Below are the code and all the weights of a small trained network. Each question names an input and a class and asks about switching units off, where a switched-off unit gives its printed mean instead of its output.

import numpy as np


def w(rows, s, z=0):
    codes = np.array(rows[::2]) - 128.0
    scale = np.full(codes.shape[1], s)
    scale[-1] = z or s
    return codes * scale


def norm(h):
    return h / np.sqrt((h * h).mean(-1, keepdims=True) + 1e-5)


def f(y):
    return np.maximum(y, 0)


def log_softmax(a):
    a = a - a.max(-1, keepdims=True)
    return a - np.log(np.exp(a).sum(-1, keepdims=True))


def net(x, mask):
    res = np.array(x, float).reshape(1, 4) / 4 @ E
    u = 0
    for l in range(4):
        y = f(norm(res) @ A[l][:, :-1].T + A[l][:, -1])
        res = res + np.where(mask[u : u + 5], y, B[l][:, -1]) @ B[l][:, :-1]
        u += 5
    return log_softmax(norm(res)[-1] @ U[:, :-1].T + U[:, -1])


A, B = {}, {}
E = w([
[4,111,146,96],'x0',
[161,218,146,158],'x1',
[130,125,177,255],'x2',
[127,128,127,127],'x3',
],0.0072)
A[0] = w([
[198,148,120,29,87],'0.n0',
[171,117,1,73,45],'0.n1',
[132,144,169,45,175],'0.n2',
[142,18,112,129,254],'0.n3',
[66,79,110,138,96],'0.n4',
],0.0093,0.0028)
B[0] = w([
[126,165,90,127,244],'0.n0',
[158,69,81,129,236],'0.n1',
[114,142,172,76,210],'0.n2',
[186,39,216,132,254],'0.n3',
[157,138,2,205,197],'0.n4',
],0.009,0.0048)
A[1] = w([
[98,255,101,81,153],'1.n0',
[129,69,62,146,173],'1.n1',
[190,80,30,192,4],'1.n2',
[220,130,120,103,56],'1.n3',
[108,178,48,153,241],'1.n4',
],0.0088,0.0032)
B[1] = w([
[86,102,2,114,221],'1.n0',
[154,75,172,133,253],'1.n1',
[17,133,112,84,223],'1.n2',
[150,52,7,187,218],'1.n3',
[165,171,101,119,230],'1.n4',
],0.009,0.0041)
A[2] = w([
[63,128,215,184,56],'2.n0',
[141,90,98,71,107],'2.n1',
[96,178,158,150,46],'2.n2',
[252,130,119,146,250],'2.n3',
[94,78,227,68,127],'2.n4',
],0.013,0.0025)
B[2] = w([
[192,63,36,61,180],'2.n0',
[92,119,222,74,215],'2.n1',
[1,217,76,234,144],'2.n2',
[237,202,154,71,254],'2.n3',
[86,245,148,168,181],'2.n4',
],0.0072,0.0075)
A[3] = w([
[105,149,142,234,220],'3.n0',
[252,184,171,111,71],'3.n1',
[31,69,136,173,2],'3.n2',
[215,153,171,105,134],'3.n3',
[34,147,254,4,97],'3.n4',
],0.0085,0.0041)
B[3] = w([
[84,250,116,213,204],'3.n0',
[35,126,254,189,253],'3.n1',
[129,26,59,156,167],'3.n2',
[143,100,116,76,239],'3.n3',
[28,190,255,165,213],'3.n4',
],0.0071,0.0047)
U = w([
[187,27,168,14,220],'0',
[225,173,35,64,8],'1',
[218,69,232,180,133],'2',
[192,232,206,160,212],'3',
[20,104,255,105,138],'4',
[30,177,76,36,54],'5',
[92,14,78,196,135],'6',
[69,198,76,203,150],'7',
],0.022,0.0018)

Each question gives the input, the list of numbers given to net, and the class t.
The units are the neurons (one row each of A and B). Each row of codes is followed by its name. A weight is (code - 128) times the scale printed after its matrix; where a second scale follows, it is the last column's (A, B and U).
mask holds one flag per neuron, layer by layer. A switched-off neuron (its flag False) gives its mean, the last column of its row in B, instead of its output. The means were averaged over made-up inputs and are rounded, as every weight is.
A unit's drop is (log p(t) with every unit on - log p(t) with that unit switched off) / (log p(t) with every unit on - log p(t) with every unit switched off).
The circuit of an input: a set's keep is (log p(t) with only the set's units on - log p(t) with every unit switched off) / (log p(t) with every unit on - log p(t) with every unit switched off). Starting from the 12 units with the biggest drops (on a tie, the unit counted first), units are removed one at a time, each time the one whose removal leaves the highest keep (on an exact tie, the one counted first), for as long as the keep stays at least 0.8.
units of the circuit, in order: the units of the circuit, biggest drop first
most important unit: the unit with the biggest drop
k most important neurons: the k neurons with the biggest drops, biggest first
drop of u: that unit's drop, to one decimal
input [6,0,8,-5], class 6: units of the circuit, in order : 2.n0
input [1,-1,-5,1], class 4: units of the circuit, in order : 3.n4, 2.n1
input [1,-4,-1,3], class 4: units of the circuit, in order : 3.n4, 2.n1
input [1,7,1,-6], class 7: units of the circuit, in order : 0.n3, 1.n0
input [4,-2,1,8], class 6: 2 most important neurons : 2.n3, 0.n4
input [1,6,0,-1], class 5: 2 most important neurons : 0.n3, 1.n0
input [5,-7,2,3], class 6: 3 most important neurons : 0.n4, 2.n3, 3.n2
input [4,7,0,-2], class 5: 2 most important neurons : 1.n0, 0.n3
input [1,-5,-1,6], class 4: 2 most important neurons : 1.n2, 2.n4
input [1,4,8,2], class 7: 3 most important neurons : 2.n2, 0.n3, 1.n1
input [3,1,3,-3], class 7: 2 most important neurons : 0.n3, 0.n1
input [3,8,6,1], class 7: 2 most important neurons : 0.n3, 2.n2
input [7,0,-3,-3], class 4: 4 most important neurons : 3.n4, 0.n0, 1.n3, 2.n1
input [1,7,-4,-5], class 5: most important unit : 2.n3
input [2,2,4,-7], class 7: 3 most important neurons : 2.n2, 0.n3, 0.n1
input [7,0,6,-6], class 6: 2 most important neurons : 2.n0, 0.n0
input [1,-1,-5,2], class 4: 2 most important neurons : 3.n4, 2.n1
input [1,1,1,-4], class 7: drop of 1.n1 : 1.7
input [-4,6,0,-3], class 1: drop of 0.n3 : 1.2
input [-1,8,-2,3], class 1: most important unit : 1.n0
input [4,-7,4,8], class 6: drop of 0.n4 : 0.4
